Below are the code and all the weights of a small trained network. Each question names an input and a class and asks about switching units off, where a switched-off unit gives its printed mean instead of its output.

import numpy as np


def w(rows, s, z=0):
    codes = np.array(rows[::2]) - 128.0
    scale = np.full(codes.shape[1], s)
    scale[-1] = z or s
    return codes * scale


def norm(h):
    return h / np.sqrt((h * h).mean(-1, keepdims=True) + 1e-5)


def f(y):
    return y / 2 * (1 + np.tanh(0.7978845608 * (y + 0.044715 * y**3)))


def log_softmax(a):
    a = a - a.max(-1, keepdims=True)
    return a - np.log(np.exp(a).sum(-1, keepdims=True))


def net(x, mask):
    res = np.array(x, float).reshape(1, 8) / 4 @ E
    u = 0
    for l in range(2):
        y = f(norm(res) @ A[l][:, :-1].T + A[l][:, -1])
        res = res + np.where(mask[u : u + 6], y, B[l][:, -1]) @ B[l][:, :-1]
        u += 6
    return log_softmax(norm(res)[-1] @ U[:, :-1].T + U[:, -1])


A, B = {}, {}
E = w([
[248,68,112,148,85,205,126,75,133,167],'x0',
[158,227,213,169,92,72,170,203,118,181],'x1',
[157,75,237,101,184,83,30,120,163,172],'x2',
[159,98,173,70,115,75,77,102,251,58],'x3',
[122,111,146,155,74,100,121,185,101,46],'x4',
[111,158,148,223,58,190,130,94,217,107],'x5',
[87,80,149,190,183,66,138,85,180,181],'x6',
[66,51,197,111,144,103,59,197,79,67],'x7',
],0.0026)
A[0] = w([
[189,73,159,43,157,132,38,132,95,135,66],'L0N1',
[127,1,131,183,115,87,117,131,136,94,78],'L0N2',
[217,142,158,186,69,140,130,124,156,113,74],'L0N3',
[68,86,145,192,96,200,90,147,89,104,110],'L0N4',
[151,175,134,133,113,137,182,181,20,156,166],'L0N5',
[114,150,126,137,135,88,145,155,39,140,4],'L0N6',
],0.01,0.0028)
B[0] = w([
[80,2,204,130,68,97,113,128,150,47,253],'L0N1',
[89,25,118,109,167,46,102,94,67,84,208],'L0N2',
[186,207,116,197,39,145,143,122,97,173,197],'L0N3',
[103,120,186,101,71,193,121,178,193,88,189],'L0N4',
[80,102,71,103,238,148,82,113,79,157,229],'L0N5',
[129,197,136,205,106,191,131,201,116,112,170],'L0N6',
],0.0069)
A[1] = w([
[175,65,11,55,89,255,166,72,146,84,136],'L1N1',
[198,198,62,122,178,112,193,158,62,141,5],'L1N2',
[178,37,194,169,151,168,96,79,115,199,79],'L1N3',
[136,193,108,73,140,138,102,167,121,72,112],'L1N4',
[203,68,99,173,124,98,176,107,123,136,108],'L1N5',
[155,107,5,127,121,197,103,34,112,101,89],'L1N6',
],0.009,0.0022)
B[1] = w([
[147,137,114,195,137,2,115,54,92,186,246],'L1N1',
[113,84,98,159,104,59,101,23,148,139,254],'L1N2',
[173,166,61,120,134,98,158,80,121,145,238],'L1N3',
[128,141,104,157,164,154,147,106,137,187,156],'L1N4',
[55,176,147,158,123,168,95,166,112,162,175],'L1N5',
[67,135,90,128,209,99,106,124,86,168,230],'L1N6',
],0.0079,0.0039)
U = w([
[163,190,144,44,179,122,187,140,219,129,42],'0',
[108,154,50,170,177,90,109,61,81,202,195],'1',
[199,203,159,168,4,154,148,123,172,148,144],'2',
[238,127,154,39,165,153,170,131,183,146,3],'3',
[109,2,198,82,98,68,103,126,144,38,156],'4',
[78,132,125,113,163,254,121,236,98,98,132],'5',
[224,117,122,50,115,175,157,150,111,124,19],'6',
],0.0085,0.0048)

Each question gives the input, the list of numbers given to net, and the class t.
The units are the neurons (one row each of A and B). Each row of codes is followed by its name. A weight is (code - 128) times the scale printed after its matrix; where a second scale follows, it is the last column's (A, B and U).
mask holds one flag per neuron, layer by layer. A switched-off neuron (its flag False) gives its mean, the last column of its row in B, instead of its output. The means were averaged over made-up inputs and are rounded, as every weight is.
A unit's drop is (log p(t) with every unit on - log p(t) with that unit switched off) / (log p(t) with every unit on - log p(t) with every unit switched off).
The circuit of an input: a set's keep is (log p(t) with only the set's units on - log p(t) with every unit switched off) / (log p(t) with every unit on - log p(t) with every unit switched off). Starting from all 12 units, units are removed one at a time, each time the one whose removal leaves the highest keep (on an exact tie, the one counted first), for as long as the keep stays at least 0.8.
units of the circuit, in order: the units of the circuit, biggest drop first
k most important neurons: the k neurons with the biggest drops, biggest first
k most important neurons of layer l: the k neurons of layer l with the biggest drops, biggest first
drop of u: that unit's drop, to one decimal
input [6,4,0,5,-5,0,-4,-4], class 2: 2 most important neurons => [L0N3, L0N5]
input [-1,2,6,-8,7,-5,-1,-3], class 5: units of the circuit, in order => [L0N6]
input [-8,6,5,-4,-8,-5,-7,7], class 5: units of the circuit, in order => [L0N6, L1N1]
input [-4,-1,-1,-4,8,7,-2,8], class 5: 2 most important neurons of layer 1 => [L1N2, L1N1]
input [-2,-3,-3,0,1,8,3,-5], class 2: 2 most important neurons => [L0N5, L0N2]
input [-6,7,-5,6,5,1,8,-4], class 2: units of the circuit, in order => [L0N5, L0N2]
input [2,8,1,7,-7,0,-1,4], class 2: 2 most important neurons of layer 0 => [L0N3, L0N2]
input [-8,6,-1,2,1,7,-1,4], class 5: 2 most important neurons of layer 0 => [L0N1, L0N3]
input [-4,-5,-5,-8,7,7,-3,5], class 5: units of the circuit, in order => [L0N4, L0N1]
input [3,5,8,5,-6,8,1,1], class 2: 2 most important neurons => [L0N3, L0N5]
input [5,-5,4,-8,8,-1,2,-2], class 4: 3 most important neurons of layer 0 => [L0N4, L0N2, L0N3]
input [-7,2,-6,8,1,-3,3,-7], class 0: 3 most important neurons of layer 0 => [L0N1, L0N5, L0N3]
input [3,5,4,0,5,3,-6,4], class 2: 2 most important neurons of layer 0 => [L0N3, L0N2]
input [-6,2,8,-4,-7,-6,-2,-1], class 4: units of the circuit, in order => [L0N1]
input [3,8,-2,-3,1,6,2,8], class 5: 2 most important neurons => [L0N4, L0N5]
input [8,2,-1,3,-1,-1,-1,-1], class 2: 2 most important neurons => [L0N3, L0N5]
input [2,5,-6,6,0,4,-1,8], class 2: 2 most important neurons => [L0N3, L0N1]
input [-1,7,0,4,2,-7,-3,0], class 5: 3 most important neurons of layer 0 => [L0N6, L0N2, L0N5]
input [0,3,5,-3,-2,7,5,-7], class 2: 2 most important neurons => [L0N5, L0N2]
input [-7,-4,6,-8,7,-3,1,-1], class 5: most important neuron of layer 0 => [L0N6]
input [-7,5,-2,6,-2,-7,-8,1], class 5: drop of L0N3 => 0.3
input [-4,5,-2,3,3,7,-3,3], class 2: drop of L0N1 => 0.1
input [3,3,4,-6,1,0,-8,5], class 5: drop of L0N2 => 0.1
input [-3,2,4,-6,-1,8,-3,2], class 5: drop of L0N6 => 0.0
